Each row is followed by its class.
[ 203 -209  -89 -396  135 -410 -158 -470   12  329 -180   28  202   33
 -106  -31  276 -187  133  135  469   21  122  -38  342 -196 -115  188
   -8 -263  147  268 -145] -> q_4
[ 110 -203   75 -275  207 -559 -202 -470   69  275 -132  128  345    6
  160  -69  213  -77  208   38  287  133  155 -114  416 -159  -61   39
  211 -245  228  186 -107] -> q_216
[  98  -53  -19 -472  159 -565 -133 -444   64  221 -376 -136  148   50
   16   42  290  -79  262  120  345  132  262   99  226 -226 -103   50
 -124 -260   14  136 -245] -> q_46
[-103  -45   -8 -117  -16 -357  166 -140  173  224  -76 -260 -212 -228
   67   16  211   63   61  145   43 -128   71  257   86  312    5 -304
 -124  -91   75  179  -45] -> q_453
[-139  233 -211   51  249  253  493 -161 -153 -298  -66 -230 -299   52
  -65  211   19 -299  232  -21  -66   -9 -216 -117   87  323 -377 -294
   43 -258  126  169  267] -> q_984
[-392  125  198  537   92 -317 -349 -674  -83  280    5  140   95 -315
  443 -252 -124  136 -246 -119  -47    5  -74   54   96  -93  216 -154
 -371   97   -2  257 -462] -> q_419
[-398  181  258  461  182 -298 -225 -580 -120  234 -151  197  -19 -143
  290  -86 -254  142 -163 -233   46  188  -85   57  -60  277  163 -241
 -432  151  -24  279 -569] -> q_139
[ 125  -71  -30 -119  140 -560 -248 -506  107  249 -163  -14  153  -34
  123   41  216 -167  104   91  330  207  316 -222  273 -315 -180  -17
   33 -293   85  209 -236] -> q_46
[-193  173 -113  -92  334  321  -36 -390  122 -236 -108 -190 -390  149
 -122  199  367 -121  352  222   53   14 -146  -92  443   70 -450  150
 -101 -154  356  -44  125] -> q_339
[-295   56  163  226  126   31 -403 -524 -132   81   10  217   35 -309
  247 -190  -78  266 -190 -109  -44  -38   57  -70  196   38  199   75
 -460  256  137  128 -476] -> q_11
[-425   52  319  394  240 -346 -297 -320  -94  251  -90   67  -47 -216
  374 -160 -280  262 -153 -115 -204   -3  -61  295   65  105  203  -94
 -437  335  133   35 -428] -> q_11
[ 229 -160   -2 -236  172 -567 -126 -570  164  287 -159   84  194   -7
   10   -7  219 -158  180   50  397  122  122  -94  193 -160 -186   -7
   29 -328  159  232 -208] -> q_139
[  11 -116  148 -428  256 -559 -304 -399  227  278 -219   -8  222  -40
  -58  -80  366  -45  220  109  411   71   37   15  339 -143 -151   48
  -41 -177  126   85 -309] -> q_4
[-427  391 -322  121   42  243  157 -730  216   32 -143 -190 -389  -74
   17  104  283 -134  134  365  141   71 -181  188  -10  125 -507  160
 -539    2  -92  264  -94] -> q_46
[  61  -74  -81 -559  140 -365 -124 -431  110  111 -200  -45   88 -102
  -63   -9  314 -162  249   74  266  180  168  -85  341 -229 -128   99
  -14 -199   56  198 -106] -> q_419
[-352  499  -39  370  247  115  171 -739  -32    8 -260 -106 -309  116
   87  197  247   37  310  324 -218  226 -286  337  216  215 -443 -247
 -353 -338 -110  384   94] -> q_216
[-153 -107   88 -408  140 -492 -130 -338   71  212 -246   71  288    6
   13  -97  219 -137  158  -42  348   87  182  -70  366  -90  -13   50
   74 -187  105  322 -205] -> q_453
[-206  -86  137  404  157 -374 -111 -671 -174  157  -28  249  -86 -312
  296 -242 -161   90 -249 -176   72 -117 -172  186   55   15  223   46
 -318  197   72  160 -402] -> q_11
[-166 -167  190  -98   18 -431   18 -195  134  222 -134  -83 -106 -184
  -25 -153  296  165   12  101  118  -64    2  290  174  416  -93 -138
  -23 -161   12    3 -134] -> q_11
[-609  432  160  -54  138  -62  212  -11  136 -171 -284 -243 -341  204
  -23  264  162   -7  175  -10 -336   12  150  425  165  -41 -123   33
   -2   21 -122   38   33] -> q_216
[  39  -92   60 -444  233 -351 -194 -383  137  190 -318   63  166   32
  -73  -46  330 -125  190  -33  275  -36  329 -112  337 -130   36  172
  190 -228  115   84 -154] -> q_984
[  59   29  -60 -148  253  470  319 -353  -61    3 -168 -155 -258  118
 -311   81  475  -25  123  128 -117 -282  -75  168  451  302 -360  319
  108   14  380  -83  148] -> q_11
[ -77  410  -88 -267  328  299  374 -327  144 -190 -248 -122 -292  151
  177  260  460  120  389  185 -237  -41 -110  176  331   13 -356  280
  -84 -209  181  -13   47] -> q_139
[-899  623   13    5  215  312 -196  -99   -3   34 -292 -291  174  355
  338 -105  457    6  276  177 -132   25   58 -215  577  324 -410    7
  197  160  243  120  252] -> q_419
[-164 -117  122  -62  -40 -473 -165 -206  306  208  -23  -34   63 -164
   63 -131  351  214  -48  210  249 -177 -146  365  153  273  -21 -202
 -294  -14  199  100 -157] -> q_11
[ 132  -90   -8 -419  108 -422 -138 -455  157  227 -266    3  226  -55
   32  -24  365  -57  263   89  342  221  242  -26  280 -276  -48  -22
  -31 -244   46  237 -287] -> q_216
[-509  102   32  307    6 -236 -362 -525  -32  437 -159  -21   14 -306
  318 -223 -258  111  -84 -149  245  237  -40  114    3   21  229 -287
 -616  278  -87  355 -591] -> q_453
[-469  211   -4  113    8 -437 -199 -347  -93   52 -201  127  -43 -192
  265  -30 -112  127 -209 -112   23  -63  123   73   98   67  163 -167
 -466   29  -81  499 -254] -> q_419
[-306  175   42  408  -17  -85 -188 -664 -187   77  -82  151 -100 -356
  221 -119   60  111 -268 -172   -8   42  -17   27  185  -26  181 -118
 -385   81 -135  261 -368] -> q_216
[ 147  -99 -110 -358   64 -628  -99 -576  134  192 -258    2  185   14
  129  -21  372 -167  166   57  331   27  200  -43  221 -144  -57   -4
  -18 -279  221  263 -102] -> q_339
[-590  231  168  572  226 -546 -521 -586   87  329  -37  168 -112 -263
  405 -155  -67   95 -209 -154  108   28 -138    1  -19  198  -22 -339
 -448  179   22  195 -468] -> q_4
[ -90  572 -292  -31 -209  328   76 -452    3 -389 -305 -216 -176  226
 -293  196  312 -239   94  117 -187  199  -60 -296  188   74 -230  -88
 -125  -69  -28  372  449] -> q_453
[  44 -119   65 -152  119 -465 -193 -567   32  365 -294   59  247   42
    8  -43  167 -123  208  -27  268  203  252    8  286 -137  -27    9
  -76 -224   70  192 -255] -> q_139
[  19 -200    7 -250  158 -656 -218 -540  -92  318 -169   25  236  112
  -12  -20   72 -249  183   23  406   64  195  -21  347  -57 -103   77
   67 -272  193  166  -19] -> q_339
[-357  338 -194  571  211  246  -25 -576   16  276  -90   77 -126   26
  276  -72  131  156  199  315   52   50 -181  -33  536   15 -314  -71
 -248 -148  140  477   72] -> q_46
[-375  230  137  275  242 -448 -385 -484  -62  236 -109  -33 -120 -311
  233 -113 -222   22  -10  -18    9  136 -128  107 -147   47  181 -342
 -636  198 -126  186 -435] -> q_339
[ 182 -243  -95 -395  138 -529  -89 -377  132  199 -145    2  166  -59
  129   49  171  -26  122   62  309   -8  174 -114  382 -284  -43   68
   46 -169  258  326 -206] -> q_984
[ 133 -209  -14 -381  155 -512 -209 -444  139  291 -102   27  236   36
  -47   63  136 -177  198  141  244   92  152   19  293 -213  -60  122
  -32 -173  190  251  -89] -> q_339
[-260 -218  224  109   79 -486 -146 -211  184  439   -5  -73  179  -98
  213 -200   -8  129   34  194   20 -103 -104  294  196  391   94 -182
  -33  -10  217  136  -21] -> q_419
[-456  111  152  250  130 -251 -324 -563 -215  214  -95  132 -113 -214
  192 -199  -96   28 -100 -173  -19  181   58  -92  109  160   57  -82
 -187  117 -129  224 -300] -> q_139
[-353  280  -10  277  129 -305 -330 -600    9   52 -121  123 -238 -267
  246  -22  -24   83 -239  -86  -11  -18 -113   -4  -91   45   38 -194
 -542  -41  -87  390 -357] -> q_339
[ 225 -158   50 -255  200 -485 -229 -650  -45  164 -205  136  139  -34
  -62  -81  211 -164  112   56  403  234    7 -131  302 -196 -134   92
  -21 -310  117  266 -184] -> q_139
[ -34  -65    6 -247  190 -607 -137 -434  105  238 -239  -19  132   54
  120  -27  303 -182  225  116  414  150  123    3  324 -163 -120  -43
   48 -284  123  275 -143] -> q_4
[-256  171  202  178  116 -189 -172 -349  -90   67 -145  157  -79 -255
  223    4   23  368 -160  -98 -200   38    9  130  133  143   15  -77
 -408  165 -113  130 -421] -> q_4
[-345 -175  255    3   37 -520   15 -151  342  196   70 -108  138 -145
  316  -79   55  174  145  174    0  -26 -215  507  166  258  103 -293
  -94  -73  198  109  -46] -> q_216
[  75 -208   64 -113   97 -524 -283 -586    6  300 -255  125  318   14
  114 -212   97  -14  136  -36  248  139  134 -151  310 -200   54   94
   82 -105   75  206 -246] -> q_11
[ 291 -104 -146 -253  124 -526 -167 -687   -2  247 -341  -12  131   60
  101   49  302 -194  171   21  369  260  260 -117  291 -240 -136  -37
   22 -416  135  301 -165] -> q_11
[-199  -96  184   22  131 -539  -71 -314  106  344 -261 -171   95  -93
  323 -203  148  124  179  253    5   -6  -45  350   85  331  108 -282
 -178 -137  129  127  -92] -> q_984
[-294  197   75  650   97 -269 -410 -556 -194  296 -139   74 -158 -141
  311  -77 -242  194 -259   26 -192   59    3   -9  -54   11   17 -156
 -582  195    4  279 -390] -> q_984
[-180 -147   45   30   -5 -511   73 -163  443  226 -108 -194   27 -229
  336    0   96  177  130  203   91 -218    9  491   43  140   -6 -273
 -358 -115  211   69 -137] -> q_453
[ 121 -152   52 -434  179 -529 -152 -444  149  222 -184   -2  270   12
   66  -46  299 -143  181  103  293  -21  199    6  294 -184  -30  168
   89 -205  278   95 -114] -> q_216
[-149  -42  -11  238   -2 -299 -228 -559   18  257 -351  109 -152 -260
  384 -144  -81  268 -162 -134   82   59  305  169  -30 -190  221    9
 -306  140 -120  261 -495] -> q_339
[  77 -104   38 -231   78 -468 -126 -502   32  229 -308  125  311   19
  108 -131  177  -83  156  -66  233  171  187   -4  306 -159  129  -31
    0 -246  146  297 -140] -> q_419
[  55  -82   -2 -261  158 -549 -205 -556  -20  169 -270  -13  141   19
   51   26  167 -246  241   52  300  274  302  -75  219 -229 -137    5
  -67 -256   47  187 -179] -> q_4
[-229  260  126  274  154 -363 -177 -815  -56   81 -310  133 -213 -215
  155 -112  134  -50 -124  -17   70  346 -258  -11  -74  230  -74 -174
 -418 -126 -172  324 -374] -> q_453
[-576  127   45  283  166 -116 -467 -273   83  127 -172   42  -95 -270
  491 -131 -140  212 -117  -51   65  179   -5  -15   29   29  144 -161
 -600  296   39  273 -577] -> q_11
[ 326 -196  -44 -340  127 -432  -15 -572   58  187 -244  141  160   -9
    0  -28  276  -77  176   33  359   36  209 -101  292 -249  -35  110
  104 -410  119  313 -181] -> q_453
[-288  390  197  341   93  190  295 -354 -166  218 -131 -250 -227  172
 -235  -19  465  -61   -9   71  -34    5 -330   47  456  529 -576  150
   52  -83  164 -319   18] -> q_453
[-381  447  -74  129  167  416  163 -437  103 -201  182   30 -169 -153
 -258  202  287  -67    6   94  173  -89 -367 -173  382  225 -498   36
 -276   69    1  208 -118] -> q_139
[  81  -36   66 -222  177 -600 -300 -580   73  273 -368   44  114  101
   30  -96  335 -139  199   -6  463  186  210  -27  144 -252 -121   28
  -10 -220   78   71 -307] -> q_453
[-303 -113  102  -29   59 -513  107 -164  395  172   68 -135   -2 -262
  236  -40  212    4  115  297  175  -11 -132  306  211  216 -100 -281
 -123 -109  154  289  -46] -> q_139
[-282 -153  195  -17  113 -334  -64 -105  163  272   44  -69   38 -151
  236 -103  276   86   35  114  -13  -65  -75  175  339  378  101 -257
    0 -185  250  200  -81] -> q_4
[-130    7   54 -399  208 -459 -280 -430  127  222 -265   53  253   67
   18 -115  291 -117  291  -20  357  106  175  -45  333  -98   26  -39
  -20 -148  186  195 -163] -> q_419
[-349  211  150  401  288 -280 -595 -491  -51  264 -182   36    0 -152
  203 -229   32   -1 -305  -63  210   56 -316 -195   26  270   52 -225
 -340  232   96  200 -433] -> q_11
[-350   -9  112   29 -104 -443  162 -204  152  135  -93 -226  -25 -155
  212   21   12   55  119  138  143   47   96  418  120  325   54 -293
 -239 -119    6  150  -56] -> q_139
[-228  124  138  311  242 -174 -267 -693 -102  104 -197   87 -199 -147
  287  -25   74  123 -160  -28   30  199 -258  121  -23  128    1 -136
 -487  -38   14  231 -538] -> q_984
[-421  166  154  307   61 -289 -264 -495 -150    3 -175   52 -122 -267
  369  -94 -172   21 -277 -297  -66  105  140 -105   61  123  204 -145
 -367  161  141  188 -376] -> q_453
[  90 -174   53 -430  186 -431 -320 -485  157  280 -287   -3  268   89
 -119  -97  429 -244  246  102  349  176  161 -146  299 -109 -112   94
   28 -223  194  147 -203] -> q_4
[ 195 -112   21 -264  196 -503 -118 -541   52  213 -250  -14  154   18
   94   -3  230 -154  175   92  267  173  169 -142  300 -175 -116   92
  117 -292  162  140 -151] -> q_984
